Below are the code and all the weights of a small trained network. Each question names an input and a class and asks about switching units off, where a switched-off unit gives its printed mean instead of its output.

import numpy as np


def w(rows, s, z=0):
    codes = np.array(rows[::2]) - 128.0
    scale = np.full(codes.shape[1], s)
    scale[-1] = z or s
    return codes * scale


def f(y):
    return y / 2 * (1 + np.tanh(0.7978845608 * (y + 0.044715 * y**3)))


def log_softmax(a):
    a = a - a.max(-1, keepdims=True)
    return a - np.log(np.exp(a).sum(-1, keepdims=True))


def net(x, mask):
    res = np.array(x, float).reshape(1, 8) / 4 @ E
    y = f(res @ A[0][:, :-1].T + A[0][:, -1])
    res = res + np.where(mask, y, B[0][:, -1]) @ B[0][:, :-1]
    return log_softmax(res[-1] @ U[:, :-1].T + U[:, -1])


A, B = {}, {}
E = w([
[223,185,191,173,10,141,203],'x0',
[125,131,120,128,129,124,138],'x1',
[155,74,158,228,244,202,194],'x2',
[87,2,185,39,86,128,227],'x3',
[231,167,191,41,234,30,150],'x4',
[230,122,37,50,125,230,124],'x5',
[126,129,130,127,129,130,128],'x6',
[126,129,124,127,129,126,132],'x7',
],0.0089)
A[0] = w([
[129,209,101,215,150,107,110,67],'n0',
[139,218,67,217,133,166,52,101],'n1',
[58,83,42,209,56,222,114,67],'n2',
[160,114,79,105,114,193,144,3],'n3',
[189,118,142,163,54,82,197,96],'n4',
[97,68,154,60,115,137,195,73],'n5',
[177,130,113,93,136,190,138,66],'n6',
[38,117,196,170,127,26,203,39],'n7',
[75,128,64,126,44,134,105,59],'n8',
[95,155,100,65,101,92,122,72],'n9',
[183,88,71,68,130,180,124,79],'n10',
[189,126,108,79,138,177,128,104],'n11',
[93,30,133,88,91,136,215,95],'n12',
[173,63,124,192,206,156,160,79],'n13',
[110,120,174,167,121,86,114,42],'n14',
[36,122,126,202,81,142,128,83],'n15',
[214,170,169,84,199,92,118,104],'n16',
[113,180,112,74,34,92,65,70],'n17',
[157,185,162,150,66,166,159,81],'n18',
[181,174,152,166,96,139,125,30],'n19',
[56,51,88,87,209,74,53,76],'n20',
[31,65,62,74,241,144,61,51],'n21',
[121,85,168,65,115,134,178,43],'n22',
[68,182,221,183,157,65,118,106],'n23',
[100,19,149,95,81,140,173,86],'n24',
[159,177,74,174,166,89,72,49],'n25',
[180,122,94,75,117,204,114,126],'n26',
[190,162,159,81,203,20,177,113],'n27',
[171,159,166,156,62,120,178,111],'n28',
[124,92,152,245,224,233,194,93],'n29',
[145,130,149,66,181,59,124,74],'n30',
[155,156,76,100,125,150,173,94],'n31',
[164,147,188,155,92,110,164,88],'n32',
[142,164,202,98,151,90,110,36],'n33',
[172,172,181,139,64,149,195,109],'n34',
[105,142,108,45,73,74,65,45],'n35',
],0.011,0.0038)
B[0] = w([
[121,175,142,64,127,128,103,198],'n0',
[124,198,186,16,155,141,91,234],'n1',
[84,48,182,122,137,243,189,243],'n2',
[97,101,88,126,74,107,90,161],'n3',
[148,149,80,173,227,141,117,183],'n4',
[140,173,165,81,167,100,108,190],'n5',
[75,134,111,145,63,91,88,163],'n6',
[56,134,61,130,50,71,70,211],'n7',
[134,64,147,127,131,130,185,185],'n8',
[192,113,153,157,126,64,149,165],'n9',
[57,132,84,154,57,91,64,180],'n10',
[76,121,85,145,60,108,86,170],'n11',
[125,226,167,39,154,144,119,206],'n12',
[214,119,158,127,78,31,162,204],'n13',
[92,132,96,148,73,120,93,154],'n14',
[71,69,147,135,94,177,159,199],'n15',
[82,72,159,99,115,201,178,211],'n16',
[206,104,176,152,80,45,190,196],'n17',
[150,131,98,174,205,156,111,178],'n18',
[144,147,117,131,187,136,124,165],'n19',
[156,154,70,201,254,146,102,224],'n20',
[176,154,99,214,201,156,104,241],'n21',
[130,175,140,89,153,133,134,173],'n22',
[62,126,91,127,50,77,57,208],'n23',
[127,194,166,61,148,142,111,198],'n24',
[142,180,148,56,147,149,118,188],'n25',
[68,106,81,142,86,114,64,182],'n26',
[68,54,172,93,110,219,186,229],'n27',
[138,134,107,171,194,148,123,184],'n28',
[215,94,164,127,71,25,178,253],'n29',
[106,84,145,138,137,205,192,188],'n30',
[95,123,90,150,88,95,110,152],'n31',
[134,136,105,170,162,156,114,171],'n32',
[134,85,115,131,112,150,135,167],'n33',
[184,142,88,204,206,166,105,190],'n34',
[217,126,148,133,93,56,191,189],'n35',
],0.0097,0.017)
U = w([
[69,37,169,118,131,198,181,234],'0',
[111,250,175,21,157,125,102,80],'1',
[145,151,92,238,213,139,106,143],'2',
[205,85,167,147,92,20,182,3],'3',
[22,118,79,152,68,80,57,130],'4',
],0.013,0.0036)

Each question gives the input, the list of numbers given to net, and the class t.
The units are the neurons (one row each of A and B). Each row of codes is followed by its name. A weight is (code - 128) times the scale printed after its matrix; where a second scale follows, it is the last column's (A, B and U).
mask holds one flag per neuron, in row order. A switched-off neuron (its flag False) gives its mean, the last column of its row in B, instead of its output. The means were averaged over made-up inputs and are rounded, as every weight is.
A unit's drop is (log p(t) with every unit on - log p(t) with that unit switched off) / (log p(t) with every unit on - log p(t) with every unit switched off).
The circuit of an input: a set's keep is (log p(t) with only the set's units on - log p(t) with every unit switched off) / (log p(t) with every unit on - log p(t) with every unit switched off). Starting from the 12 units with the biggest drops (on a tie, the unit counted first), units are removed one at a time, each time the one whose removal leaves the highest keep (on an exact tie, the one counted first), for as long as the keep stays at least 0.8.
units of the circuit, in order: the units of the circuit, biggest drop first
k most important neurons: the k neurons with the biggest drops, biggest first
drop of u: that unit's drop, to one decimal
input [2,4,-8,-6,5,8,-4,8], class 3: units of the circuit, in order -> n17
input [-4,-6,-4,-6,4,7,7,6], class 4: 4 most important neurons -> n10; n26; n11; n12
input [6,-4,7,-5,-1,-2,8,8], class 3: 2 most important neurons -> n29; n13
input [-2,-5,5,-8,6,8,-7,-7], class 1: 3 most important neurons -> n1; n25; n7
input [-7,4,4,-2,-1,8,2,2], class 4: 2 most important neurons -> n10; n26
input [-5,-7,6,-1,2,-1,-3,-1], class 3: 2 most important neurons -> n29; n13
input [-8,-7,-2,-7,7,-8,8,-3], class 2: 4 most important neurons -> n20; n21; n2; n12
input [-7,-5,-5,-5,5,5,-7,8], class 2: 2 most important neurons -> n20; n21
input [-7,-2,-1,4,7,5,3,-3], class 0: 4 most important neurons -> n27; n16; n30; n34
input [7,0,8,-2,-1,0,-2,0], class 3: 2 most important neurons -> n29; n13
input [1,-7,5,-4,-4,-6,-6,-4], class 4: 4 most important neurons -> n23; n17; n35; n7
input [2,7,1,-4,4,2,7,3], class 0: 3 most important neurons -> n16; n12; n27
input [1,3,4,6,0,-6,-8,-5], class 1: 2 most important neurons -> n12; n24
input [8,-1,6,6,-1,3,0,1], class 2: units of the circuit, in order -> n34
input [1,-1,-7,-5,-6,5,4,6], class 3: 2 most important neurons -> n17; n35
input [-2,1,-6,-3,6,-6,-6,-8], class 0: drop of n30 -> 0.5
input [6,-7,1,8,-4,5,6,6], class 1: drop of n12 -> 0.3
input [-6,7,4,-6,-7,3,-4,-8], class 0: drop of n2 -> 4.6
